Below is a small trained network, with its code and all its weights. Each question gives an input and a class and asks what happens when units are switched off, that is, made to give their printed mean instead of their output.

import numpy as np


def w(rows, s, z=0):
    codes = np.array(rows[::2]) - 128.0
    scale = np.full(codes.shape[1], s)
    scale[-1] = z or s
    return codes * scale


def f(y):
    return y / 2 * (1 + np.tanh(0.7978845608 * (y + 0.044715 * y**3)))


def log_softmax(a):
    a = a - a.max(-1, keepdims=True)
    return a - np.log(np.exp(a).sum(-1, keepdims=True))


def net(x, mask):
    res = np.array(x, float).reshape(1, 6) / 4 @ E
    y = f(res @ A[0][:, :-1].T + A[0][:, -1])
    res = res + np.where(mask, y, B[0][:, -1]) @ B[0][:, :-1]
    return log_softmax(res[-1] @ U[:, :-1].T + U[:, -1])


A, B = {}, {}
E = w([
[126,126,126,128,129,127,128,130,127,127],'x0',
[230,206,63,37,76,202,240,60,222,29],'x1',
[40,100,35,167,231,78,219,240,237,76],'x2',
[91,3,44,24,55,240,161,189,112,225],'x3',
[130,125,128,131,130,129,127,126,131,126],'x4',
[132,128,124,129,129,128,128,129,125,128],'x5',
],0.005)
A[0] = w([
[102,33,63,44,61,218,152,178,113,212,36],'N0',
[181,247,245,236,184,17,81,35,146,12,2],'N1',
[46,82,168,194,171,73,44,183,63,210,143],'N2',
[51,80,159,191,166,78,49,171,70,196,172],'N3',
[37,98,40,149,216,85,207,238,204,100,106],'N4',
[218,192,66,62,92,191,225,59,210,31,182],'N5',
[210,138,201,86,34,174,50,41,16,200,69],'N6',
[35,88,29,158,220,79,219,253,217,94,68],'N7',
[54,82,166,186,166,77,54,169,75,193,169],'N8',
[43,82,165,189,169,72,40,185,60,205,129],'N9',
[204,134,200,84,40,178,48,47,27,189,77],'N10',
[225,201,56,46,85,207,233,63,225,23,173],'N11',
[97,24,59,39,54,238,157,176,110,219,21],'N12',
[97,23,54,31,57,238,155,185,105,229,8],'N13',
],0.004,0.00092)
B[0] = w([
[64,196,44,184,210,52,84,164,86,100,204],'N0',
[55,225,3,196,238,20,85,201,46,112,244],'N1',
[216,81,158,66,79,149,187,179,96,190,215],'N2',
[219,83,159,67,75,147,178,171,86,187,206],'N3',
[58,103,204,162,87,202,88,30,211,60,221],'N4',
[242,76,159,56,78,140,196,202,66,215,237],'N5',
[31,108,196,176,99,205,76,28,232,46,235],'N6',
[53,99,221,171,82,223,79,10,237,37,233],'N7',
[209,88,154,75,88,143,179,173,97,185,202],'N8',
[216,84,158,71,79,147,181,175,95,194,214],'N9',
[39,111,196,169,100,195,81,32,219,53,227],'N10',
[238,76,157,53,70,136,193,199,71,216,253],'N11',
[69,192,45,179,205,54,89,162,81,104,215],'N12',
[64,197,42,184,208,50,82,162,84,100,220],'N13',
],0.0053)
U = w([
[207,80,151,49,71,145,193,184,94,200,254],'0',
[74,109,180,162,99,200,94,2,223,67,108],'1',
[96,205,39,175,216,34,102,171,78,116,22],'2',
],0.0099,0.00097)

Each question gives the input, the list of numbers given to net, and the class t.
The units are the neurons (one row each of A and B). Each row of codes is followed by its name. A weight is (code - 128) times the scale printed after its matrix; where a second scale follows, it is the last column's (A, B and U).
mask holds one flag per neuron, in row order. A switched-off neuron (its flag False) gives its mean, the last column of its row in B, instead of its output. The means were averaged over made-up inputs and are rounded, as every weight is.
A unit's drop is (log p(t) with every unit on - log p(t) with that unit switched off) / (log p(t) with every unit on - log p(t) with every unit switched off).
The circuit of an input: a set's keep is (log p(t) with only the set's units on - log p(t) with every unit switched off) / (log p(t) with every unit on - log p(t) with every unit switched off). Starting from the 12 units with the biggest drops (on a tie, the unit counted first), units are removed one at a time, each time the one whose removal leaves the highest keep (on an exact tie, the one counted first), for as long as the keep stays at least 0.8.
units of the circuit, in order: the units of the circuit, biggest drop first
unit that matters most: the unit with the biggest drop
top k neurons: the k neurons with the biggest drops, biggest first
drop of u: that unit's drop, to one decimal
input [2,-2,-7,7,-4,3], class 1: unit that matters most	N6
input [-4,-2,3,-2,-7,-2], class 1: units of the circuit, in order	N11, N13
input [1,8,8,-3,-2,0], class 0: top 2 neurons	N11, N5
input [3,-3,7,-5,5,1], class 1: top 2 neurons	N7, N4
input [5,4,-4,-5,3,8], class 2: top 2 neurons	N1, N7
input [3,1,-1,-2,-3,-8], class 2: top 2 neurons	N7, N4
input [7,-4,-6,4,1,-6], class 1: top 2 neurons	N6, N10
input [-2,-7,8,-4,6,-5], class 1: top 2 neurons	N7, N4
input [6,6,0,-6,-5,-5], class 0: top 2 neurons	N11, N5
input [1,-4,6,0,5,7], class 1: drop of N4	0.2
input [5,-4,0,-2,-2,4], class 0: drop of N13	0.0
input [-2,5,-4,8,-5,-2], class 2: drop of N13	0.1
input [-6,-4,-8,-1,-8,-1], class 1: drop of N6	0.1
input [-8,4,0,-5,-2,4], class 2: units of the circuit, in order	N1
